Below is a small trained network, with its code and all its weights. Each question gives an input and a class and asks what happens when units are switched off, that is, made to give their printed mean instead of their output.

import numpy as np


def w(rows, s, z=0):
    codes = np.array(rows[::2]) - 128.0
    scale = np.full(codes.shape[1], s)
    scale[-1] = z or s
    return codes * scale


def f(y):
    return np.maximum(y, 0)


def log_softmax(a):
    a = a - a.max(-1, keepdims=True)
    return a - np.log(np.exp(a).sum(-1, keepdims=True))


def net(x, mask):
    res = np.array(x, float).reshape(1, 7) / 4 @ E
    y = f(res @ A[0][:, :-1].T + A[0][:, -1])
    res = res + np.where(mask, y, B[0][:, -1]) @ B[0][:, :-1]
    return log_softmax(res[-1] @ U[:, :-1].T + U[:, -1])


A, B = {}, {}
E = w([
[129,127,128,128,127],'x0',
[129,127,128,129,128],'x1',
[128,129,127,125,128],'x2',
[229,177,192,111,80],'x3',
[188,98,121,44,240],'x4',
[128,130,129,129,129],'x5',
[182,182,1,169,125],'x6',
],0.0075)
A[0] = w([
[178,139,168,126,125,96],'n1',
[218,121,112,76,209,24],'n2',
[81,100,81,151,133,109],'n3',
[95,121,204,107,113,178],'n4',
[100,109,140,105,171,137],'n5',
[122,124,117,128,151,113],'n6',
[213,147,196,112,106,148],'n7',
[145,150,66,139,149,156],'n8',
[94,118,213,111,110,192],'n9',
[163,161,102,164,72,132],'n10',
[103,86,254,116,76,55],'n11',
[237,172,229,86,110,2],'n12',
[147,140,70,138,143,150],'n13',
[37,138,133,176,38,148],'n14',
[142,135,79,129,135,134],'n15',
[206,116,115,98,180,30],'n16',
[204,186,90,186,12,129],'n17',
[160,167,119,157,36,133],'n18',
[226,114,110,74,223,175],'n19',
[88,110,169,88,144,165],'n20',
[100,101,143,108,177,138],'n21',
[106,119,138,112,161,136],'n22',
[144,149,29,144,142,113],'n23',
[145,138,53,127,157,51],'n24',
[76,80,148,85,216,135],'n25',
[29,136,146,156,54,73],'n26',
[87,126,138,169,84,172],'n27',
[124,129,103,124,127,128],'n28',
[108,109,146,112,173,143],'n29',
[114,119,148,111,162,140],'n30',
[128,120,144,124,110,102],'n31',
[158,141,29,138,161,41],'n32',
[62,116,82,134,143,165],'n33',
[232,144,206,74,86,194],'n34',
[93,130,89,157,132,78],'n35',
[157,133,41,128,133,143],'n36',
[102,104,140,112,171,135],'n37',
[173,133,122,107,173,172],'n38',
[95,119,119,122,152,149],'n39',
],0.0082,0.0058)
B[0] = w([
[116,91,129,161,143,157],'n1',
[35,172,141,190,135,178],'n2',
[97,128,140,171,137,169],'n3',
[152,77,126,161,146,212],'n4',
[154,140,127,90,118,165],'n5',
[140,122,119,123,117,138],'n6',
[66,141,137,180,144,212],'n7',
[99,161,136,148,118,192],'n8',
[165,66,122,153,141,226],'n9',
[139,161,124,70,114,184],'n10',
[49,185,123,188,133,206],'n11',
[187,2,124,176,150,189],'n12',
[101,156,137,148,122,184],'n13',
[94,87,140,217,162,233],'n14',
[102,127,134,152,131,167],'n15',
[70,186,133,158,126,158],'n16',
[155,189,117,13,109,232],'n17',
[153,174,116,62,111,199],'n18',
[179,45,128,152,134,246],'n19',
[178,134,113,98,113,188],'n20',
[152,138,121,82,119,170],'n21',
[145,134,126,100,121,155],'n22',
[94,96,146,187,150,197],'n23',
[158,74,131,155,137,159],'n24',
[181,152,121,51,103,200],'n25',
[160,58,129,179,142,195],'n26',
[93,154,134,164,135,201],'n27',
[126,127,133,145,130,144],'n28',
[149,138,120,92,116,166],'n29',
[148,139,120,107,113,157],'n30',
[122,143,125,135,127,136],'n31',
[156,52,131,170,144,174],'n32',
[139,91,144,174,140,196],'n33',
[54,198,127,162,125,254],'n34',
[104,155,131,148,124,150],'n35',
[84,147,142,162,135,198],'n36',
[152,139,123,90,120,164],'n37',
[168,102,122,122,116,192],'n38',
[159,134,121,115,112,163],'n39',
],0.027,0.007)
U = w([
[164,45,129,144,151,173],'0',
[49,169,146,155,134,28],'1',
[157,156,101,2,75,252],'2',
],0.011,0.00029)

Each question gives the input, the list of numbers given to net, and the class t.
The units are the neurons (one row each of A and B). Each row of codes is followed by its name. A weight is (code - 128) times the scale printed after its matrix; where a second scale follows, it is the last column's (A, B and U).
mask holds one flag per neuron, in row order. A switched-off neuron (its flag False) gives its mean, the last column of its row in B, instead of its output. The means were averaged over made-up inputs and are rounded, as every weight is.
A unit's drop is (log p(t) with every unit on - log p(t) with that unit switched off) / (log p(t) with every unit on - log p(t) with every unit switched off).
The circuit of an input: a set's keep is (log p(t) with only the set's units on - log p(t) with every unit switched off) / (log p(t) with every unit on - log p(t) with every unit switched off). Starting from the 12 units with the biggest drops (on a tie, the unit counted first), units are removed one at a time, each time the one whose removal leaves the highest keep (on an exact tie, the one counted first), for as long as the keep stays at least 0.8.
circuit, biggest first: the units of the circuit, biggest drop first
unit that matters most: the unit with the biggest drop
k most important neurons: the k neurons with the biggest drops, biggest first
drop when u is switched off: that unit's drop, to one decimal
input [-7,3,-6,7,-6,6,4], class 2: circuit, biggest first -> n17
input [1,-1,7,8,0,5,-2], class 1: 4 most important neurons -> n34; n7; n11; n26
input [4,0,0,1,3,-6,2], class 1: 2 most important neurons -> n12; n9
input [2,2,-5,2,-7,5,2], class 2: 2 most important neurons -> n17; n18
input [6,-2,-5,6,-1,-7,-7], class 1: 3 most important neurons -> n34; n11; n19
input [-5,0,4,6,1,8,4], class 1: 4 most important neurons -> n34; n7; n25; n20
input [0,2,1,7,7,3,8], class 1: 3 most important neurons -> n2; n34; n16
input [3,-5,4,7,7,-1,7], class 1: 2 most important neurons -> n2; n34
input [7,5,4,-2,-7,-3,0], class 0: 2 most important neurons -> n34; n26
input [-3,0,8,-8,6,-1,0], class 2: 2 most important neurons -> n25; n14
input [-1,5,4,2,7,-8,2], class 1: 2 most important neurons -> n2; n16
input [0,8,-3,-6,-8,8,0], class 0: 3 most important neurons -> n26; n34; n11
input [-1,5,6,0,4,-3,-7], class 2: 2 most important neurons -> n25; n14
input [-8,6,7,7,-5,3,4], class 2: circuit, biggest first -> n17
input [5,4,7,8,6,-7,8], class 1: 2 most important neurons -> n2; n34
input [-4,5,-8,4,-6,4,1], class 2: 2 most important neurons -> n17; n18
input [-7,-4,-7,5,-1,-8,3], class 2: drop when n17 is switched off -> 0.2
input [3,2,-8,3,5,-2,6], class 1: drop when n2 is switched off -> 0.2
input [-7,8,7,-2,-6,-8,-2], class 0: drop when n26 is switched off -> 0.4
input [6,-2,6,5,6,1,7], class 1: unit that matters most -> n2
input [8,-5,2,5,-7,4,5], class 2: drop when n17 is switched off -> 0.7
